Here is a tiny trained network, its code and every weight. The questions are about switching its units off for an input and a target symbol, where a switched-off unit gives its printed mean instead of its output.

import numpy as np


def w(rows, s, z=0):
    codes = np.array(rows[::2]) - 128.0
    scale = np.full(codes.shape[1], s)
    scale[-1] = z or s
    return codes * scale


def softmax(a):
    e = np.exp(a - a.max(-1, keepdims=True))
    return e / e.sum(-1, keepdims=True)


def log_softmax(a):
    a = a - a.max(-1, keepdims=True)
    return a - np.log(np.exp(a).sum(-1, keepdims=True))


def net(x, mask):
    ids = ['αβγδεζηθλξπσφψω'.index(c) for c in x.split()]
    T = len(ids)
    res = E[ids] + P[:T]
    u = 0
    for l in range(2):
        r = res
        for j in range(3):
            rows = slice(4 * j, 4 * j + 4)
            q, k, v = (r @ M[l][rows].T for M in (Q, K, V))
            z = softmax(np.where(np.tri(T) > 0, q @ k.T / 4**0.5, -1e9)) @ v
            o = O[l][rows]
            res = res + np.where(mask[u + j], z, o[:, -1]) @ o[:, :-1]
        u += 3
    return log_softmax(res[-1] @ U[:, :-1].T + U[:, -1])


Q, K, V, O = {}, {}, {}, {}
E = w([
[183,127,208,65,123,107,160,187],'α',
[158,80,75,116,105,195,64,181],'β',
[80,96,27,186,158,116,37,137],'γ',
[85,76,87,100,95,152,104,226],'δ',
[72,213,106,86,180,144,130,148],'ε',
[151,122,139,65,149,43,145,123],'ζ',
[144,65,162,114,128,98,44,123],'η',
[158,128,105,188,91,89,251,140],'θ',
[188,52,93,167,163,143,214,55],'λ',
[154,184,125,127,68,175,123,124],'ξ',
[76,101,90,123,124,61,135,116],'π',
[119,189,121,175,69,38,99,186],'σ',
[82,165,188,122,217,82,76,94],'φ',
[133,130,196,101,172,216,98,77],'ψ',
[118,99,172,181,105,126,122,126],'ω',
],0.014)
P = w([
[142,127,145,115,160,137,110,135],'0',
[112,116,177,177,187,115,132,209],'1',
[90,130,150,129,98,107,111,112],'2',
[203,182,76,130,171,88,70,131],'3',
[80,119,149,120,87,112,112,94],'4',
[140,99,137,215,247,161,139,234],'5',
[76,127,158,109,68,107,117,83],'6',
[248,164,86,137,247,56,48,129],'7',
[65,128,159,91,40,118,121,65],'8',
],0.015)
Q[0] = w([
[141,127,146,156,174,79,82,135],'0.h0',
[174,80,126,194,140,110,159,176],'0.h0',
[250,114,88,148,144,120,115,178],'0.h0',
[118,128,192,122,88,166,133,158],'0.h0',
[109,96,131,121,164,127,89,149],'0.h1',
[139,204,133,137,149,118,77,153],'0.h1',
[183,119,136,175,130,86,91,135],'0.h1',
[91,91,167,17,87,143,153,88],'0.h1',
[67,124,125,110,78,184,150,73],'0.h2',
[143,110,119,86,135,127,177,105],'0.h2',
[179,183,105,99,156,103,119,116],'0.h2',
[136,129,119,115,92,122,106,101],'0.h2',
],0.012)
K[0] = w([
[167,1,93,120,102,50,162,133],'0.h0',
[250,114,42,146,122,173,145,172],'0.h0',
[247,110,99,171,206,76,163,230],'0.h0',
[183,201,212,172,97,154,113,59],'0.h0',
[203,102,137,103,130,160,57,150],'0.h1',
[225,191,89,91,249,113,128,118],'0.h1',
[193,54,174,180,230,79,130,146],'0.h1',
[35,99,121,23,13,88,154,90],'0.h1',
[80,12,168,31,72,96,165,128],'0.h2',
[136,85,126,44,134,164,151,206],'0.h2',
[157,143,195,249,176,177,146,202],'0.h2',
[51,53,139,119,121,100,137,166],'0.h2',
],0.0069)
V[0] = w([
[128,175,89,178,234,228,161,73],'0.h0',
[164,96,138,175,142,57,255,153],'0.h0',
[106,143,58,84,126,150,154,190],'0.h0',
[122,42,224,137,58,167,55,167],'0.h0',
[247,141,95,154,183,137,187,191],'0.h1',
[69,150,139,179,100,159,135,172],'0.h1',
[186,166,214,168,144,118,79,184],'0.h1',
[117,77,184,100,143,184,142,179],'0.h1',
[60,114,104,137,174,159,108,57],'0.h2',
[195,144,110,120,58,210,111,140],'0.h2',
[78,206,222,52,83,230,140,54],'0.h2',
[158,253,134,122,244,152,100,178],'0.h2',
],0.0053)
O[0] = w([
[82,173,202,48,188,151,96,117,93],'0.h0',
[91,80,80,78,148,139,103,208,114],'0.h0',
[128,103,105,127,227,142,127,110,110],'0.h0',
[166,73,142,174,103,112,210,119,152],'0.h0',
[128,255,165,192,225,136,73,115,153],'0.h1',
[104,104,171,80,138,181,141,109,125],'0.h1',
[151,73,128,167,219,133,105,114,227],'0.h1',
[78,107,124,116,161,124,114,169,137],'0.h1',
[146,130,51,177,161,154,137,121,125],'0.h2',
[135,206,161,126,155,67,67,168,46],'0.h2',
[127,161,119,250,130,91,87,99,33],'0.h2',
[183,121,129,136,98,107,195,151,253],'0.h2',
],0.006,0.0034)
Q[1] = w([
[168,115,124,158,132,135,186,207],'1.h0',
[125,117,29,151,114,170,169,146],'1.h0',
[121,99,135,75,121,79,160,181],'1.h0',
[161,154,81,98,66,152,85,135],'1.h0',
[2,80,252,136,130,107,141,188],'1.h1',
[13,12,234,124,124,84,156,88],'1.h1',
[92,153,126,112,213,159,126,163],'1.h1',
[119,127,73,39,84,15,202,131],'1.h1',
[193,147,62,53,157,147,31,120],'1.h2',
[49,91,227,196,152,184,172,189],'1.h2',
[97,127,165,131,42,84,69,73],'1.h2',
[167,133,80,74,122,145,170,149],'1.h2',
],0.0083)
K[1] = w([
[172,141,88,104,123,98,177,170],'1.h0',
[134,146,100,201,121,187,174,170],'1.h0',
[168,133,148,81,88,129,125,169],'1.h0',
[55,82,161,134,135,130,171,183],'1.h0',
[134,166,136,11,30,139,95,53],'1.h1',
[97,131,150,102,48,125,128,24],'1.h1',
[163,165,80,120,87,184,91,173],'1.h1',
[67,111,189,120,76,138,215,190],'1.h1',
[98,139,145,150,254,153,113,214],'1.h2',
[196,176,89,46,78,99,50,33],'1.h2',
[59,137,193,140,88,128,135,106],'1.h2',
[135,147,90,122,134,217,200,178],'1.h2',
],0.0088)
V[1] = w([
[68,119,138,148,101,119,131,113],'1.h0',
[155,164,97,145,128,117,155,160],'1.h0',
[160,120,82,135,152,175,102,160],'1.h0',
[139,112,99,100,117,126,77,81],'1.h0',
[134,129,82,95,179,126,111,83],'1.h1',
[98,223,105,118,128,189,211,88],'1.h1',
[98,130,43,174,158,163,82,189],'1.h1',
[117,114,201,152,132,192,141,159],'1.h1',
[124,48,147,143,164,151,73,30],'1.h2',
[254,117,108,123,96,147,41,121],'1.h2',
[181,130,194,130,121,204,146,185],'1.h2',
[185,146,162,87,205,64,146,126],'1.h2',
],0.0099)
O[1] = w([
[173,137,123,131,203,83,118,146,59],'1.h0',
[89,123,158,153,108,164,132,62,147],'1.h0',
[48,101,89,152,97,128,138,110,172],'1.h0',
[144,96,111,149,101,139,116,224,75],'1.h0',
[109,193,49,133,96,66,174,79,109],'1.h1',
[101,221,115,154,117,188,178,187,3],'1.h1',
[42,89,201,131,135,59,196,91,121],'1.h1',
[102,89,167,144,139,198,119,73,169],'1.h1',
[92,138,48,104,237,123,114,1,143],'1.h2',
[160,110,161,110,67,91,49,9,82],'1.h2',
[86,140,133,188,28,183,76,106,174],'1.h2',
[197,137,30,69,63,169,127,146,201],'1.h2',
],0.0078,0.004)
U = w([
[186,105,228,25,118,172,127,151,94],'α',
[87,81,75,120,36,197,84,123,71],'β',
[75,148,37,237,125,105,64,113,116],'γ',
[27,92,172,35,126,181,73,199,87],'δ',
[29,220,122,2,117,149,63,142,216],'ε',
[190,139,78,74,67,93,122,148,136],'ζ',
[163,103,124,96,130,100,78,86,3],'η',
[168,118,123,217,101,162,223,151,201],'θ',
[184,77,55,149,112,188,239,61,115],'λ',
[99,187,200,107,33,113,150,28,186],'ξ',
[113,121,146,59,126,67,209,100,118],'π',
[127,200,161,229,111,45,17,182,199],'σ',
[198,174,147,131,242,104,98,173,161],'φ',
[127,131,160,121,204,217,68,122,115],'ψ',
[130,84,199,208,177,145,144,123,110],'ω',
],0.0071,0.004)

Each question gives the input, a string of symbols that net reads in full, and the target symbol t.
The units are the heads (4 rows each of Q, K, V and O). Each row of codes is followed by its name. A weight is (code - 128) times the scale printed after its matrix; where a second scale follows, it is the last column's (O and U).
mask holds one flag per head, layer by layer. A switched-off head (its flag False) gives its mean, the last column of its rows in O, instead of its output. The means were averaged over made-up inputs and are rounded, as every weight is.
A unit's drop is (log p(t) with every unit on - log p(t) with that unit switched off) / (log p(t) with every unit on - log p(t) with every unit switched off).
The circuit of an input: a set's keep is (log p(t) with only the set's units on - log p(t) with every unit switched off) / (log p(t) with every unit on - log p(t) with every unit switched off). Starting from all 6 units, units are removed one at a time, each time the one whose removal leaves the highest keep (on an exact tie, the one counted first), for as long as the keep stays at least 0.8.
units of the circuit, in order: the units of the circuit, biggest drop first
most important unit: the unit with the biggest drop
which heads matter: for each layer, one digit per head in row order, 1 if its drop is at least 0.15 and else 0, layers parted by /
input ξ α δ π π ψ, target φ: most important unit => 1.h2
input ζ δ σ ψ σ ω δ ψ ζ, target ζ: which heads matter => 010 / 010
input π π ε θ, target φ: units of the circuit, in order => 0.h1, 0.h0, 1.h2
input σ σ β ω π ψ ξ ε, target γ: units of the circuit, in order => 1.h2, 0.h1
input θ π δ π γ ξ σ ω, target σ: which heads matter => 010 / 001
input γ π η ξ ζ φ ξ θ, target λ: units of the circuit, in order => 0.h2, 1.h0
input γ β ζ, target ζ: units of the circuit, in order => 1.h1, 0.h1
input α φ ξ ζ δ ε, target ζ: which heads matter => 000 / 011
input φ ψ λ λ ξ δ ζ γ, target ω: which heads matter => 001 / 010
input σ β ζ ξ ξ δ, target σ: units of the circuit, in order => 0.h2, 1.h2
input π φ ζ λ ω, target ω: units of the circuit, in order => 1.h2, 0.h0, 0.h2
input σ β ξ η ψ, target ψ: units of the circuit, in order => 1.h1, 0.h0, 1.h2, 1.h0
input ζ δ ω σ, target ω: units of the circuit, in order => 1.h1, 0.h0
input π β ξ γ ω ξ, target π: units of the circuit, in order => 1.h1
input ψ ε ξ λ γ β α β, target ξ: units of the circuit, in order => 1.h1, 1.h2
input η θ β φ α π, target λ: units of the circuit, in order => 1.h2, 0.h2
input η π ψ θ ε ω, target δ: units of the circuit, in order => 0.h0, 0.h2
input σ ξ δ ε ε δ, target θ: units of the circuit, in order => 1.h1, 0.h2
input π σ ζ ψ, target α: which heads matter => 001 / 011
input λ ξ γ φ ζ δ ξ φ, target ω: most important unit => 1.h1
input α σ α ζ ζ β θ λ, target ξ: which heads matter => 000 / 011
input δ π η, target η: which heads matter => 100 / 011
input σ ω σ ξ γ ξ π ζ, target σ: which heads matter => 010 / 001
input η α π γ η ζ, target π: which heads matter => 010 / 010
input ε ζ φ π σ π β δ φ, target φ: which heads matter => 000 / 111
input σ σ ξ σ δ φ α, target α: which heads matter => 010 / 110
